In the rows, 128 means zero.
Facts:
j_101 -Π-> j_885; j_101 -Π-> j_259; j_107 -Π-> j_535
j_12 -Π-> j_127; j_12 -Π-> j_511; j_153 -Π-> j_548
j_153 -Π-> j_535; j_153 -Π-> j_469; j_153 -Π-> j_661
j_176 -Π-> j_172; j_176 -Π-> j_399; j_245 -Π-> j_65
j_245 -Π-> j_368; j_253 -Π-> j_141; j_267 -Π-> j_301
j_267 -Π-> j_783; j_267 -Π-> j_86; j_274 -Π-> j_972
j_274 -Π-> j_511; j_274 -Π-> j_915; j_294 -Π-> j_88
j_322 -Π-> j_885; j_322 -Π-> j_460; j_322 -Π-> j_511
j_338 -Π-> j_557; j_338 -Π-> j_668; j_338 -Π-> j_366
j_338 -Π-> j_448; j_338 -Π-> j_617; j_361 -Π-> j_668
j_361 -Π-> j_219; j_365 -Π-> j_761; j_365 -Π-> j_254
j_365 -Π-> j_38; j_395 -Π-> j_20; j_395 -Π-> j_456
j_413 -Π-> j_807; j_436 -Π-> j_739; j_436 -Π-> j_631
j_436 -Π-> j_63; j_453 -Π-> j_980; j_472 -Π-> j_631
j_474 -Π-> j_441; j_474 -Π-> j_98; j_486 -Π-> j_219
j_486 -Π-> j_456; j_49 -Π-> j_258; j_49 -Π-> j_485
j_49 -Π-> j_861; j_49 -Π-> j_38; j_50 -Π-> j_756
j_50 -Π-> j_16; j_50 -Π-> j_98; j_515 -Π-> j_807
j_515 -Π-> j_765; j_521 -Π-> j_991; j_538 -Π-> j_56
j_538 -Π-> j_885; j_55 -Π-> j_465; j_55 -Π-> j_308
j_55 -Π-> j_2; j_55 -Π-> j_807; j_55 -Π-> j_377
j_55 -Π-> j_977; j_550 -Π-> j_258; j_551 -Π-> j_930
j_551 -Π-> j_975; j_566 -Π-> j_2; j_568 -Π-> j_916
j_61 -Π-> j_537; j_61 -Π-> j_469; j_61 -Π-> j_406
j_612 -Π-> j_467; j_612 -Π-> j_946; j_612 -Π-> j_130
j_612 -Π-> j_676; j_612 -Π-> j_631; j_612 -Π-> j_643
j_649 -Π-> j_997; j_649 -Π-> j_21; j_652 -Π-> j_368
j_652 -Π-> j_915; j_673 -Π-> j_378; j_683 -Π-> j_38
j_683 -Π-> j_399; j_702 -Π-> j_916; j_717 -Π-> j_54
j_735 -Π-> j_38; j_741 -Π-> j_668; j_741 -Π-> j_451
j_741 -Π-> j_813; j_741 -Π-> j_821; j_741 -Π-> j_321
j_747 -Π-> j_258; j_747 -Π-> j_199; j_747 -Π-> j_627
j_752 -Π-> j_45; j_752 -Π-> j_418; j_752 -Π-> j_391
j_752 -Π-> j_547; j_752 -Π-> j_627; j_755 -Π-> j_104
j_755 -Π-> j_900; j_805 -Π-> j_676; j_809 -Π-> j_991
j_817 -Π-> j_570; j_817 -Π-> j_451; j_817 -Π-> j_127
j_817 -Π-> j_204; j_817 -Π-> j_935; j_818 -Π-> j_739
j_818 -Π-> j_535; j_818 -Π-> j_783; j_818 -Π-> j_664
j_818 -Π-> j_378; j_835 -Π-> j_54; j_835 -Π-> j_900
j_843 -Π-> j_972; j_857 -Π-> j_953; j_857 -Π-> j_204
j_868 -Π-> j_297; j_868 -Π-> j_199; j_894 -Π-> j_399
j_896 -Π-> j_554; j_896 -Π-> j_410; j_896 -Π-> j_16
j_896 -Π-> j_366; j_981 -Π-> j_997; j_981 -Π-> j_21
j_987 -Π-> j_523; j_987 -Π-> j_756; j_987 -Π-> j_172
j_987 -Π-> j_814; j_101 -Ξ-> 343; j_104 -Ξ-> 366
j_107 -Ξ-> 462; j_111 -Ξ-> 559; j_12 -Ξ-> 559
j_127 -Ξ-> 462; j_130 -Ξ-> 343; j_141 -Ξ-> 462
j_153 -Ξ-> 343; j_16 -Ξ-> 559; j_172 -Ξ-> 343
j_176 -Ξ-> 840; j_199 -Ξ-> 655; j_2 -Ξ-> 462
j_20 -Ξ-> 462; j_204 -Ξ-> 343; j_21 -Ξ-> 462
j_219 -Ξ-> 655; j_245 -Ξ-> 366; j_253 -Ξ-> 462
j_254 -Ξ-> 343; j_258 -Ξ-> 343; j_259 -Ξ-> 343
j_267 -Ξ-> 343; j_274 -Ξ-> 462; j_294 -Ξ-> 655
j_297 -Ξ-> 840; j_301 -Ξ-> 343; j_308 -Ξ-> 462
j_321 -Ξ-> 343; j_322 -Ξ-> 840; j_338 -Ξ-> 462
j_361 -Ξ-> 343; j_365 -Ξ-> 462; j_366 -Ξ-> 366
j_368 -Ξ-> 366; j_377 -Ξ-> 462; j_378 -Ξ-> 462
j_38 -Ξ-> 559; j_391 -Ξ-> 840; j_395 -Ξ-> 840
j_399 -Ξ-> 462; j_406 -Ξ-> 840; j_410 -Ξ-> 840
j_413 -Ξ-> 366; j_418 -Ξ-> 559; j_424 -Ξ-> 343
j_436 -Ξ-> 462; j_441 -Ξ-> 343; j_448 -Ξ-> 343
j_45 -Ξ-> 343; j_451 -Ξ-> 462; j_453 -Ξ-> 655
j_456 -Ξ-> 462; j_460 -Ξ-> 655; j_465 -Ξ-> 343
j_467 -Ξ-> 462; j_469 -Ξ-> 462; j_472 -Ξ-> 462
j_474 -Ξ-> 559; j_485 -Ξ-> 343; j_486 -Ξ-> 462
j_49 -Ξ-> 655; j_50 -Ξ-> 366; j_511 -Ξ-> 559
j_515 -Ξ-> 559; j_521 -Ξ-> 343; j_523 -Ξ-> 366
j_528 -Ξ-> 655; j_535 -Ξ-> 462; j_537 -Ξ-> 462
j_538 -Ξ-> 462; j_54 -Ξ-> 462; j_547 -Ξ-> 462
j_548 -Ξ-> 462; j_55 -Ξ-> 462; j_550 -Ξ-> 343
j_551 -Ξ-> 559; j_554 -Ξ-> 655; j_557 -Ξ-> 655
j_56 -Ξ-> 462; j_566 -Ξ-> 343; j_568 -Ξ-> 462
j_570 -Ξ-> 343; j_61 -Ξ-> 462; j_612 -Ξ-> 343
j_617 -Ξ-> 655; j_627 -Ξ-> 462; j_63 -Ξ-> 343
j_631 -Ξ-> 462; j_643 -Ξ-> 840; j_649 -Ξ-> 462
j_65 -Ξ-> 462; j_652 -Ξ-> 366; j_661 -Ξ-> 559
j_664 -Ξ-> 559; j_668 -Ξ-> 462; j_673 -Ξ-> 343
j_676 -Ξ-> 840; j_683 -Ξ-> 840; j_697 -Ξ-> 366
j_702 -Ξ-> 559; j_717 -Ξ-> 462; j_735 -Ξ-> 462
j_739 -Ξ-> 366; j_741 -Ξ-> 462; j_747 -Ξ-> 343
j_752 -Ξ-> 343; j_755 -Ξ-> 840; j_756 -Ξ-> 343
j_761 -Ξ-> 559; j_765 -Ξ-> 343; j_783 -Ξ-> 462
j_784 -Ξ-> 462; j_805 -Ξ-> 462; j_807 -Ξ-> 840
j_809 -Ξ-> 559; j_813 -Ξ-> 840; j_814 -Ξ-> 462
j_817 -Ξ-> 655; j_818 -Ξ-> 462; j_821 -Ξ-> 462
j_835 -Ξ-> 840; j_843 -Ξ-> 343; j_857 -Ξ-> 343
j_86 -Ξ-> 462; j_861 -Ξ-> 462; j_868 -Ξ-> 462
j_88 -Ξ-> 559; j_885 -Ξ-> 462; j_894 -Ξ-> 462
j_896 -Ξ-> 366; j_900 -Ξ-> 462; j_903 -Ξ-> 840
j_915 -Ξ-> 655; j_916 -Ξ-> 462; j_930 -Ξ-> 462
j_935 -Ξ-> 462; j_946 -Ξ-> 343; j_953 -Ξ-> 559
j_972 -Ξ-> 462; j_975 -Ξ-> 840; j_977 -Ξ-> 462
j_98 -Ξ-> 462; j_980 -Ξ-> 559; j_981 -Ξ-> 343
j_987 -Ξ-> 462; j_991 -Ξ-> 840; j_997 -Ξ-> 462

Known rows:
j_253: [121 131 131 135 130 118 197 167 119 117 158 143 127 109  78 114 154 141
 127 130  99 132 132  93 135 157 105 110]
j_474: [132 112 105 113 153 138  72 128 142  92 153 105 129 104  90 128 123  95
 149 140 135 144 180 138 148  74 175 162]
j_752: [153 130 153 123  91 120  27  96 113 100 111 108 109 168 175 100 129 142
 130 110 155 104 117  89 118 158 176 159]
j_612: [143 110 151 118  89 116  21  75 119  96  97 133 108 175  77  98 145 139
  88 113 153 101 148 102 129 121 138 160]
j_413: [ 93 145 132 112 106 131 157 158 157  90  97 109 148 171 185 103  95  96
 143 157 140 136 120 107 105  65 101  75]
j_551: [154 111 112 111 142 136 146 139 152  90 152 112 125 101  98 125 108  91
 130 135 150 140 178 151 140 116 177 158]
j_981: [161 115 155 126  93 120  22 107 113 102 103 117 110 174 164 101 129 146
 146 113 152 105 110 104 129 116 154 159]
j_54: [125 135 136 138 157 124 192 164 125 155 155 146 127 120  94 140 153 134
 134 130 101 136 104 119 133 152 107  86]
j_219: [ 97 111 152 126 103 139  79 128 101 177  94  98 144  97 142 141 103  93
  94 154 130 118 125 198 122 142 125 148]
j_406: [109 127  72 124 156 138 178  75 164 110  96 144 148 108 196 142 103 147
  96 118 147 139 152 111 111 142 104 151]
j_20: [126 132 135 142 151 127 198 162 116 159 157 135 132 111  83 134 145 139
 127 121  98 136 111 126 138 156 110  82]
j_813: [100 140  79 137 153 139 186  63 140 143  95 114 148 115 136 137  92 146
  99 115 136 144 157 153 139 138 111 140]
j_104: [ 92 148 124 120 103 134  63 117 150  93 100 116 141 171 162 141  92  93
 139 138 139 142 112 142 106  62  95  76]
j_783: [158 114 101 137 156 121 182 173 123 158 160 154 139 117 117 143 151 138
 109 119 113 132 115 116 117 156  97  86]
j_141: [125 134 134 136 152 123 198 165 123 150 158 141 127 117  95 138 151 136
 132 126 100 135 107 115 134 150 104  91]
j_631: [118 121 112 132 161 118 189 144 131 168 153 154 120 164  71 143 155 124
  86 122 122 123 114 134 130 147 102  86]
j_980: [155 114 113 111 160 138 129 132 153 116 149 112 125 114 110 141 108  91
 141 132 149 146 169 176 140  97 178 155]
j_199: [ 92 121 154 115  93 138  79 139 111 170  99 105 135  89 190 142 129  89
  92 155 149 111 105 196 102 160 162 150]

Rows:
No name comes twice in this set of rows, the named rows included.
[ 97 121 125 137 122 121 119 165 114  92 158 141 127 101  79 108 155 143
 141 137  96 126 150  78 144 119 112 146] | j_987
[160 111 102 134 121 117 192 170 116 118 157 153 139 105 111 131 152 142
 107 120 109 128 149  95 120 156  97 107] | j_107
[ 94 148  77 118 114 137 132  62 160  91  96 135 143 101 180 130 128 148
  96 123 140 126 168  78 119 146 146 160] | j_683
[101 151 142 134 134 125 177 156 126 140 160 139 120  98 116 141 155 131
 133 119 104 129  98  97 126 159 146  86] | j_861
[ 99 142 141 130 100 119 182 165 120  95 159 143 120  94  93 112 155 134
 126 120 103 124 137  82 131 161 132 123] | j_365
[108 153 144 134 137 126 187 151 129 165 161 133 122  97 119 140 152 125
 127 113 110 129 102 112 119 160 148  79] | j_627
[165 129 156 133 107 119  28 104 119 136 100 133 108 173 171 134 120 147
 166 114 155 117  95 150 126  92 148 159] | j_259
[108 127 120 129 156 118 183 141 129 157 151 152 120 160  74 138 154 122
  86 126 118 121 124 121 134 153 103  93] | j_467
[ 99 136  79 124 129 138 192  63 149  96  93 121 149 106 140 110  98 145
  90 121 142 134 176  96 130 144 113 160] | j_395
[157 113 126 109 160 138 193 168 160  95 145 108 135 105 130 100 115  93
 145 156 150 141 176 144 138 105 178 160] | j_515
[163 120 121 112 158 137 159 114 145 130 151 106 121 108  95 142  97  92
 149 128 149 145 171 188 144 103 171 155] | j_953
[ 98 145 128 137 158 128 134 162 129 138 161 143 122 108 113 143 154 136
 151 125  97 133  97  94 134 141 135  92] | j_399

Now the same elements, written a new way:
Known rows:
j_86: [140  99 126 116  55  98 133 129 155 117 139 142 103 159]
j_997: [117 126 119 127  74 115 136 156 166 113 138 134  96 121]
j_467: [147 104 109  70  80  93 131 169 153  93 135  93 107 126]
j_566: [142 151  73 159 167 153 138  94  64  96 120 157 132 102]
j_612: [197 121  99  95 187 128 133  85  75  87 119  81 163 127]
j_813: [ 88 146 107 118 147  85 127 124 126 198 147 123 167 104]
j_676: [114 121 115  41 113  61 140 152  88 149 119 109 176  98]
j_365: [151 136 149 131 107 139 122  97 199 110  92 120 105 115]
j_557: [ 98  90 137 161 220 102 102 169 144 143 155 139 156 113]
j_321: [117 145  91 176 179 141 150 116 108 132 172 103 171 146]
j_219: [ 83  86 133 158 217 106 108 163 138 140 164 139 150 113]
j_378: [135  92 127 109  46  91 134 136 151 116 142 143 106 169]
j_141: [127 123 119 127  79 117 132 147 165 118 136 131  96 122]
j_308: [112 136  78 131  80 124 122 153 142 104 124 167  71  96]
j_54: [121 121 118 130  78 115 135 159 161 113 132 134  95 121]
j_127: [119 133 134 141  85 130 143 156 165 147 176 108  85 111]
j_835: [138 144 120  90 142  97 119  86 104 177  98 138 150  82]
j_294: [130  81 162 133 212 122 106 129 115 124 126 154 130  89]

Rows:
No name comes twice in this set of rows, the named rows included.
[122 149  89 186 179 138 141 132 115 124 160 110 183 151] | j_448
[138  92 131 126  50 101 132 124 157 123 142 158 103 180] | j_548
[117 145 113 169 160 149 165 124  90 131 177 103 159 129] | j_204
[139 158 129 182 140 147 156 159 109  99 116 135 201 142] | j_172
[186  97 120  80  97  97 111 105 159 105 122 108  98 144] | j_436
[158 133 103 147 148 125 101  94 201 154 148  98  89 127] | j_741
[140 142 125 156  81 112 120 197 191 121 124 135 128 136] | j_98
[114  93 191 141 179 131 134 172  93 140 168 149 124  70] | j_915
[109 135  80 132  76 118 123 159 142 105 126 169  69 101] | j_2
[169 150 137 157 159 169 160  94  74 127 153 114 143 107] | j_843
[157 127 118 124 110 128 116 111 170 120 119 125  84 112] | j_649
[147 159 151 116 142 100 118 113 137 172  72 144 184  90] | j_176
[112 118 135 103  86  72 137  99  94 179 119 172 165 140] | j_406
[162 140 100 153 150 119  94 112 208 147 134 105 100 133] | j_338

